Below are the code and all the weights of a small trained network. Each question names an input and a target symbol and asks about switching units off, where a switched-off unit gives its printed mean instead of its output.

import numpy as np


def w(rows, s, z=0):
    codes = np.array(rows[::2]) - 128.0
    scale = np.full(codes.shape[1], s)
    scale[-1] = z or s
    return codes * scale


def f(y):
    return np.maximum(y, 0)


def softmax(a):
    e = np.exp(a - a.max(-1, keepdims=True))
    return e / e.sum(-1, keepdims=True)


def log_softmax(a):
    a = a - a.max(-1, keepdims=True)
    return a - np.log(np.exp(a).sum(-1, keepdims=True))


def net(x, mask):
    ids = ['ΓΛΠΣΦΨαβεζθμτ'.index(c) for c in x.split()]
    T = len(ids)
    res = E[ids] + P[:T]
    u = 0
    for l in range(2):
        r = res
        for j in range(2):
            rows = slice(2 * j, 2 * j + 2)
            q, k, v = (r @ M[l][rows].T for M in (Q, K, V))
            z = softmax(np.where(np.tri(T) > 0, q @ k.T / 2**0.5, -1e9)) @ v
            o = O[l][rows]
            res = res + np.where(mask[u + j], z, o[:, -1]) @ o[:, :-1]
        u += 2
        y = f(res @ A[l][:, :-1].T + A[l][:, -1])
        res = res + np.where(mask[u : u + 4], y, B[l][:, -1]) @ B[l][:, :-1]
        u += 4
    return log_softmax(res[-1] @ U[:, :-1].T + U[:, -1])


Q, K, V, O, A, B = {}, {}, {}, {}, {}, {}
E = w([
[153,81,112,105,84,218,202,67,100,126],'Γ',
[138,127,105,193,119,155,244,106,128,168],'Λ',
[187,24,95,137,69,144,189,152,60,127],'Π',
[117,152,144,118,144,79,89,229,124,164],'Σ',
[121,154,159,158,144,120,191,189,167,200],'Φ',
[159,53,180,52,100,156,114,192,128,159],'Ψ',
[129,106,79,193,113,84,182,177,68,141],'α',
[91,130,79,92,135,89,72,134,45,111],'β',
[131,185,193,80,144,201,158,84,190,178],'ε',
[110,169,93,134,138,143,157,68,96,130],'ζ',
[100,198,165,71,161,138,75,106,142,145],'θ',
[76,255,86,196,181,75,149,109,115,142],'μ',
[156,95,138,57,93,207,107,53,98,97],'τ',
],0.0065)
P = w([
[153,109,156,114,153,133,137,112,99,146],'0',
[83,130,72,106,90,134,152,157,146,159],'1',
[117,85,115,176,166,125,111,101,159,167],'2',
[98,154,44,112,103,123,148,166,149,157],'3',
[162,145,140,172,155,166,122,129,126,84],'4',
[5,91,178,118,106,110,167,119,115,102],'5',
[174,143,153,80,148,139,141,139,80,122],'6',
[72,158,117,124,94,128,204,191,104,147],'7',
[142,124,124,106,157,135,123,104,109,120],'8',
[127,179,16,109,109,141,105,169,148,158],'9',
],0.014)
Q[0] = w([
[48,105,254,133,118,90,208,112,94,53],'0.h1',
[77,190,47,123,64,175,184,213,100,200],'0.h1',
[75,131,97,113,94,119,129,152,121,118],'0.h2',
[198,114,167,170,200,138,128,90,136,143],'0.h2',
],0.0084)
K[0] = w([
[65,43,61,249,133,161,44,97,254,128],'0.h1',
[213,178,177,176,176,181,128,162,105,16],'0.h1',
[96,144,78,120,103,127,130,148,144,131],'0.h2',
[182,86,192,161,189,123,114,83,87,110],'0.h2',
],0.0097)
V[0] = w([
[105,123,115,183,120,147,253,157,174,189],'0.h1',
[175,83,173,70,77,251,173,3,127,121],'0.h1',
[124,138,137,129,154,98,132,133,105,162],'0.h2',
[81,168,57,112,44,147,148,173,174,112],'0.h2',
],0.0068)
O[0] = w([
[139,124,142,230,117,253,10,156,39,213,181],'0.h1',
[76,86,107,166,247,168,133,241,143,12,223],'0.h1',
[113,94,123,135,199,100,183,144,105,157,149],'0.h2',
[55,175,86,89,44,91,146,183,131,70,253],'0.h2',
],0.0056,0.0028)
A[0] = w([
[94,168,122,54,39,1,173,117,188,138,145],'0.n1',
[90,145,130,137,167,86,136,148,97,102,255],'0.n2',
[97,179,96,145,10,112,123,146,111,205,132],'0.n3',
[148,167,204,112,182,147,69,144,156,169,157],'0.n4',
],0.0081,0.0041)
B[0] = w([
[171,77,104,106,3,63,195,23,161,98,249],'0.n1',
[98,98,107,120,171,187,211,115,143,112,254],'0.n2',
[136,157,105,42,46,196,62,93,119,219,236],'0.n3',
[151,168,204,42,186,131,164,138,252,109,173],'0.n4',
],0.007,0.0059)
Q[1] = w([
[67,156,118,142,147,145,122,181,93,171],'1.h1',
[117,127,119,135,128,139,131,143,120,124],'1.h1',
[238,162,2,112,172,111,62,153,174,106],'1.h2',
[162,191,42,83,92,166,168,194,184,137],'1.h2',
],0.0076)
K[1] = w([
[80,151,73,120,86,121,132,158,142,123],'1.h1',
[117,129,121,126,129,128,134,144,131,134],'1.h1',
[157,170,150,2,140,136,239,161,16,123],'1.h2',
[245,215,171,136,125,146,154,173,70,47],'1.h2',
],0.0091)
V[1] = w([
[162,110,166,112,166,119,136,90,135,144],'1.h1',
[73,140,73,55,115,149,143,138,165,139],'1.h1',
[170,11,141,93,70,123,124,220,99,131],'1.h2',
[99,70,22,217,108,144,155,75,2,141],'1.h2',
],0.0077)
O[1] = w([
[162,116,131,135,126,127,197,60,148,155,136],'1.h1',
[134,163,136,86,205,189,119,172,97,138,254],'1.h1',
[80,251,227,91,146,76,251,86,13,135,115],'1.h2',
[180,177,153,2,162,114,126,150,212,137,94],'1.h2',
],0.0076,0.0062)
A[1] = w([
[122,174,126,128,48,154,95,67,12,221,18],'1.n1',
[77,210,154,83,227,194,114,254,101,176,245],'1.n2',
[228,103,125,126,106,118,165,5,118,207,252],'1.n3',
[59,76,95,181,226,106,193,210,124,32,162],'1.n4',
],0.0053,0.002)
B[1] = w([
[133,204,228,187,105,86,90,130,113,194,178],'1.n1',
[198,82,135,159,156,118,90,24,77,66,255],'1.n2',
[223,90,193,168,200,66,80,181,136,76,208],'1.n3',
[133,164,200,126,143,47,76,254,184,128,186],'1.n4',
],0.0076,0.0097)
U = w([
[208,107,196,163,223,92,101,167,138,105,226],'Γ',
[174,92,95,132,152,208,87,54,70,110,148],'Λ',
[106,166,97,48,153,152,208,46,63,94,127],'Π',
[127,168,184,190,90,39,89,109,92,125,4],'Σ',
[72,174,138,164,107,183,88,114,78,218,111],'Φ',
[35,181,147,168,119,120,243,113,73,145,183],'Ψ',
[131,238,172,35,121,111,109,190,152,224,119],'α',
[156,122,119,71,86,41,180,80,194,57,41],'β',
[72,91,112,176,112,134,71,195,110,121,105],'ε',
[75,92,29,46,121,245,172,133,205,165,210],'ζ',
[94,32,55,206,91,129,157,52,102,61,59],'θ',
[167,97,101,116,75,123,2,156,192,163,36],'μ',
[70,175,142,108,132,98,173,200,207,98,138],'τ',
],0.0053,0.004)

Each question gives the input, a string of symbols that net reads in full, and the target symbol t.
The units are the heads (2 rows each of Q, K, V and O) and the neurons (one row each of A and B). Each row of codes is followed by its name. A weight is (code - 128) times the scale printed after its matrix; where a second scale follows, it is the last column's (O, A, B and U).
mask holds one flag per unit, layer by layer, with each layer's heads first. A switched-off unit (its flag False) gives its mean, the last column of its rows in O or B, instead of its output. The means were averaged over made-up inputs and are rounded, as every weight is.
A unit's drop is (log p(t) with every unit on - log p(t) with that unit switched off) / (log p(t) with every unit on - log p(t) with every unit switched off).
The circuit of an input: a set's keep is (log p(t) with only the set's units on - log p(t) with every unit switched off) / (log p(t) with every unit on - log p(t) with every unit switched off). Starting from all 12 units, units are removed one at a time, each time the one whose removal leaves the highest keep (on an exact tie, the one counted first), for as long as the keep stays at least 0.8.
units of the circuit, in order: the units of the circuit, biggest drop first
unit that matters most: the unit with the biggest drop
top k neurons in layer l: the k neurons of layer l with the biggest drops, biggest first
heads that matter: for each layer, one digit per head in row order, 1 if its drop is at least 0.15 and else 0, layers parted by /
input θ Σ Ψ θ τ Φ, target Ψ: unit that matters most => 1.h2
input β Ψ Σ μ, target β: units of the circuit, in order => [0.n1 0.h1]
input τ β ζ Π Ψ β Γ Ψ τ ε, target Γ: heads that matter => 10 / 10
input ζ Λ Ψ β Λ α θ ε μ θ, target θ: units of the circuit, in order => [0.h1 1.h2 0.n1 0.n4]
input θ μ θ Φ θ α, target θ: heads that matter => 11 / 01
input β Ψ τ β τ Π Π θ, target τ: heads that matter => 11 / 00
input β ε Γ τ, target β: units of the circuit, in order => [0.h1 0.n1 0.h2]
input β α β Ψ Π τ, target β: units of the circuit, in order => [0.h1 0.n1 1.h2 0.h2]
input μ Γ μ τ μ Π, target μ: top 2 neurons in layer 0 => [0.n3 0.n1]
input ε α α Π, target ε: heads that matter => 11 / 01
input μ ζ α α Σ ζ, target α: top 2 neurons in layer 1 => [1.n2 1.n1]
input Σ Φ α ζ ε β ζ Φ θ μ, target ζ: heads that matter => 11 / 00
input α Ψ θ θ Φ Γ Γ Σ β ζ, target Γ: units of the circuit, in order => [0.h1 1.n4 1.n2 0.n1]
input θ τ μ μ θ β, target μ: heads that matter => 10 / 01
input β μ Λ ζ Σ μ ζ Φ, target Σ: top neuron in layer 1 => [1.n1]
input Γ ζ θ θ Γ Σ, target θ: units of the circuit, in order => [0.n1 1.h2 0.n4 0.h2]
input β μ θ θ Γ μ β α, target Γ: units of the circuit, in order => [0.h1 1.n2 1.n4 0.n1]
input β θ β Ψ θ μ, target β: units of the circuit, in order => [0.n1 0.h1 1.h2]
input Ψ β θ β Λ ε, target θ: units of the circuit, in order => [1.h2 0.n1 0.n4 0.h2]
input Λ τ α Φ Σ α, target α: unit that matters most => 0.h1
input θ θ α β ε Σ Γ ζ β Ψ, target Γ: units of the circuit, in order => [0.h1 1.n2 1.n4 0.n1]
input β ζ θ ζ Γ Γ θ Λ, target Γ: units of the circuit, in order => [0.h1 1.n4 1.n2 0.n1]
